Read these off the table that follows.
1) Read off the entry just left of 7.764.
2) Read off the entry just right of the smallest entry.
3) Read off the entry just right of 6.602.
4) Read off the entry just left of 2.913.
[[ 18.477 -14.233  -9.513   3.455  -2.525 -26.476  -0.636   4.269  14.290
   -0.365  -2.846  18.130  15.478  -3.616]
 [  2.659   2.798   3.419   5.756  -2.525   3.488   3.502   1.138   0.211
    1.343   3.368   3.779   3.774   6.483]
 [  3.986   3.247   3.716   2.913  -2.525   3.265   4.107   2.149   3.524
    3.328   3.754   3.321   3.578   3.003]
 [  6.602   0.723   3.566  -7.726  -2.525   0.480  13.161   2.420   8.820
    2.915   3.043  -3.020   5.071   7.764]]
1) 5.071
2) -0.636
3) 0.723
4) 3.716

Questions about the table below.
1) Read off the bottom-right entry.
2) Read off the entry just right of 6.856.
3) Read off the entry directly below 6.574.
4) Read off the entry directly above the largest entry.
5) Read off the top-right entry.
6) Read off the entry just left of 11.103.
7) Read off the entry just left of the largest entry.
8) Read off the bottom-left entry.
 16.374    2.644    2.744    9.308    2.134    8.526   -5.229    8.735    3.646    6.417   23.876   17.340    3.667
-15.292    0.713   11.332   24.207    2.261   24.514    7.214   15.394  -24.350    7.913   11.440    4.436   -2.338
  4.640   11.870   -8.766    2.455   -1.704    6.439   -4.454    7.401   -5.719   19.197   13.426    1.060   10.823
  2.539    9.269  -10.367    5.871    1.978    4.478   -0.032    6.910   -7.904   18.208   11.159    4.139   12.261
 13.757    2.743    0.796    7.557    0.906    9.439   -6.374    8.904    6.083    6.363   23.181   19.003    7.022
 -7.621    6.391   -3.005   -5.074   13.961   10.270   23.958    3.109    1.933    9.727   -4.890   15.791   17.644
  5.293    5.625   -5.111    8.150    1.276   10.579    0.305    7.060   -4.646   23.356   11.897    5.954   14.603
 14.725    4.558    1.002    9.373    1.596   12.525   -4.874    8.256    2.653    7.051   24.867   16.713    3.662
 -7.389    6.643   -6.926   -8.021   12.415   10.743   23.313    3.626    0.040   13.531   -5.409   16.506   16.295
  2.698   10.920  -11.005    5.252   -1.407    3.412   -5.744    8.819   -4.911   19.373   12.354    2.561   12.646
 13.442   -1.331   -3.783    9.140   -0.967    4.274   -2.278    4.164    6.574   12.611   24.592    8.555    3.740
  4.175    6.856   -5.635    4.992    0.589   13.003   -1.865    7.637   -4.291   21.982    9.301    7.905   15.562
 -6.066    7.804   -4.549   -8.452   15.487   11.601   20.755    6.842    0.029   11.103   -6.172   15.019   19.351
  5.186   11.127  -10.666    6.156   -2.064    4.896   -4.751    5.903   -7.225   19.326   11.424    3.872   10.009
1) 10.009
2) -5.635
3) -4.291
4) 11.897
5) 3.667
6) 0.029
7) 7.051
8) 5.186

[[ 12  33  28  36  15  13  22  37  19  27  27  13  23]
 [ 11  34  26  34  15  12  20  35  19  26  28  13  20]
 [ 12  33  28  36  15  13  23  38  19  27  26  12  23]
 [-25  -3  -9  -1 -21 -24 -15   0 -17 -10 -10 -24 -14]
 [ 40  19  25  18  36  39  31  17  32  26  25  38  31]
 [ 41  19  24  16  37  39  29  14  33  25  26  40  28]
 [ 11  33  28  36  15  13  23  38  19  27  26  12  24]]
Which number is the second-last entry, reading row by row?
A: 12
The bottom entry of the column that holds the smallest entry -> 11
The 5th entry from the end, reading row by row is 19
Which number is the fourth entry from the end, reading row by row?
A: 27
Which number is the maximum?
A: 41
The top-left entry: 12
Which number is the entry just left of the centre entry?
A: -24
Which number is the 3rd entry on the main diagonal?
A: 28
The last entry, reading row by row is 24
Which number is the entry directly below -15?
A: 31
The smallest entry in the last column -> -14
The entry just left of 14: 29
Which number is the largest entry in the last row?
A: 38
The entry directly above the centre entry: 23
The third-last entry, reading row by row -> 26
The top-right entry -> 23
Which number is the fourth entry in reading order?
A: 36
The entry directly above the largest entry is 40
The 3rd entry, reading row by row -> 28
The entry just right of -15: 0
The second entry on the main diagonal -> 34
Which number is the 2nd entry on the diagonal from the top-right corner?
A: 13
Which number is the entry just right of -3?
A: -9
Which number is the smallest entry in the first column?
A: -25
Which number is the 3rd entry on the diagonal from the top-right corner?
A: 26
Which number is the entry just right of -1?
A: -21
Which number is the entry just left of 16?
A: 24
Which number is the entry just left of -9?
A: -3

arr = [-43 -20  40 -16 -81 -67 -22 -47   1]
Report the entry just right of the smallest entry.
A: -67
Report the entry just right of -43.
A: -20
The entry just right of the largest entry -> -16
The largest entry is 40

Questions about the row below.
1) Give the entry just left of -15.3.
2) Give the entry just right of -8.1.
3) Give the third entry from the left.
4) Give the first entry from the left.
[  9.6 -13.9 -15.3  12.2  12.2  -8.1   4.3 -15.9]
1) -13.9
2) 4.3
3) -15.3
4) 9.6

m =
[[-981   -8 -143 -757 -223   51   62   48 -463 -817 -909  -82  -40]
 [ 627  376 -481  542 -469   41 -557 -768  648  263  758 -506 -696]]
What is the top-right entry?
A: -40
What is the entry just right of -909?
A: -82
The first entry in reading order is -981
What is the last entry, reading row by row?
A: -696
What is the entry just right of the largest entry?
A: -506
What is the third-last entry, reading row by row?
A: 758
The second entry on the main diagonal -> 376
The entry directly above the largest entry: -909
What is the smallest entry in the last row?
A: -768
What is the entry just left of the largest entry?
A: 263
What is the entry directly below the smallest entry?
A: 627
